x =
135,126,127,130,131,128
148,142,128,151,112,134
111,115,155,141,111,114
142,136,122,142,113,137
127,117,131,135,121,109
125,135,132,129,134,122
104,109,144,129,115,101
118,123,127,129,128,130
x[-8,0]	135
x[:, -4]	[127, 128, 155, 122, 131, 132, 144, 127]
x[-3,4]	134
x[-7,-6]	148
x[:, 1]	[126, 142, 115, 136, 117, 135, 109, 123]
x[-3]	[125, 135, 132, 129, 134, 122]
x[1]	[148, 142, 128, 151, 112, 134]
x[:, -2]	[131, 112, 111, 113, 121, 134, 115, 128]
x[-1,-5]	123
x[0,-1]	128
x[0,3]	130
x[:, -6]	[135, 148, 111, 142, 127, 125, 104, 118]
x[0,-5]	126
x[-4,3]	135

M =
126	139	127	127	124	137	128	133	140	132	114	126
130	114	129	128	133	121	127	126	119	123	142	130
128	136	131	128	125	129	133	130	135	131	119	128
126	136	128	128	127	134	128	132	135	131	118	126
130	133	129	126	127	125	133	128	130	130	125	130
127	140	129	127	128	134	131	133	139	133	110	127
129	127	128	129	126	129	128	129	129	127	128	129
125	151	129	127	122	147	128	138	144	135	99	125
126	123	128	126	130	127	128	126	122	125	137	126
130	114	127	129	132	122	126	127	120	125	140	130
128	126	129	129	128	128	127	124	123	126	139	128
128	116	126	126	129	122	130	125	120	124	134	128
127	128	129	128	129	132	127	129	132	127	119	127
M[-13, 0] => 126
M[9, -12] => 130
M[3, -10] => 128
M[-5, -11] => 123
M[-10] => [126, 136, 128, 128, 127, 134, 128, 132, 135, 131, 118, 126]
M[7] => [125, 151, 129, 127, 122, 147, 128, 138, 144, 135, 99, 125]
M[-4] => [130, 114, 127, 129, 132, 122, 126, 127, 120, 125, 140, 130]
M[-7] => [129, 127, 128, 129, 126, 129, 128, 129, 129, 127, 128, 129]
M[-3, -8] => 128
M[-2] => [128, 116, 126, 126, 129, 122, 130, 125, 120, 124, 134, 128]
M[-2, -9] => 126
M[5, -2] => 110
M[7, 1] => 151
M[6, -2] => 128
M[-1, 4] => 129
M[1, 6] => 127
M[-8, -5] => 133
M[0, 8] => 140
M[-7, -12] => 129
M[-6, -2] => 99
M[-4, -7] => 122
M[:, 3] => [127, 128, 128, 128, 126, 127, 129, 127, 126, 129, 129, 126, 128]
M[6, 9] => 127
M[-12, 4] => 133
M[:, 4] => [124, 133, 125, 127, 127, 128, 126, 122, 130, 132, 128, 129, 129]
M[:, 10] => [114, 142, 119, 118, 125, 110, 128, 99, 137, 140, 139, 134, 119]
M[3, 8] => 135
M[6, 1] => 127
M[0, -10] => 127
M[10, -9] => 129
M[2, 1] => 136
M[0, -8] => 124
M[-1, 8] => 132
M[5, 3] => 127

m =
[[126 129 126 121 138 145 133 144 125 125]
 [130 123 133 118 122 113 141 120 125 116]
 [134 124 124 125 136 123 114 128 134 145]
 [130 121 126 133 120 120 149 124 126 124]]
m[0][0] -> 126
m[3][8] -> 126
m[2][9] -> 145
m[1][4] -> 122
m[2][1] -> 124
m[:, 5] -> [145, 113, 123, 120]
m[0][5] -> 145
m[0][3] -> 121
m[1][1] -> 123
m[2][7] -> 128
m[2][8] -> 134
m[2][6] -> 114
m[1][0] -> 130

A =
132  126  135  119  132  137  101  125
121  138  123  133  129  133  111  133
132  116  129  123  128  125  128  122
136  125  125  136  132  122  132  123
122  139  123  133  128  134  109  133
Indices start at 0.
(0, 0) = 132
(1, 7) = 133
(3, 3) = 136
(2, 0) = 132
(0, 6) = 101
(0, 7) = 125
(0, 4) = 132
(1, 3) = 133
(3, 0) = 136
(2, 2) = 129
(4, 7) = 133
(4, 0) = 122
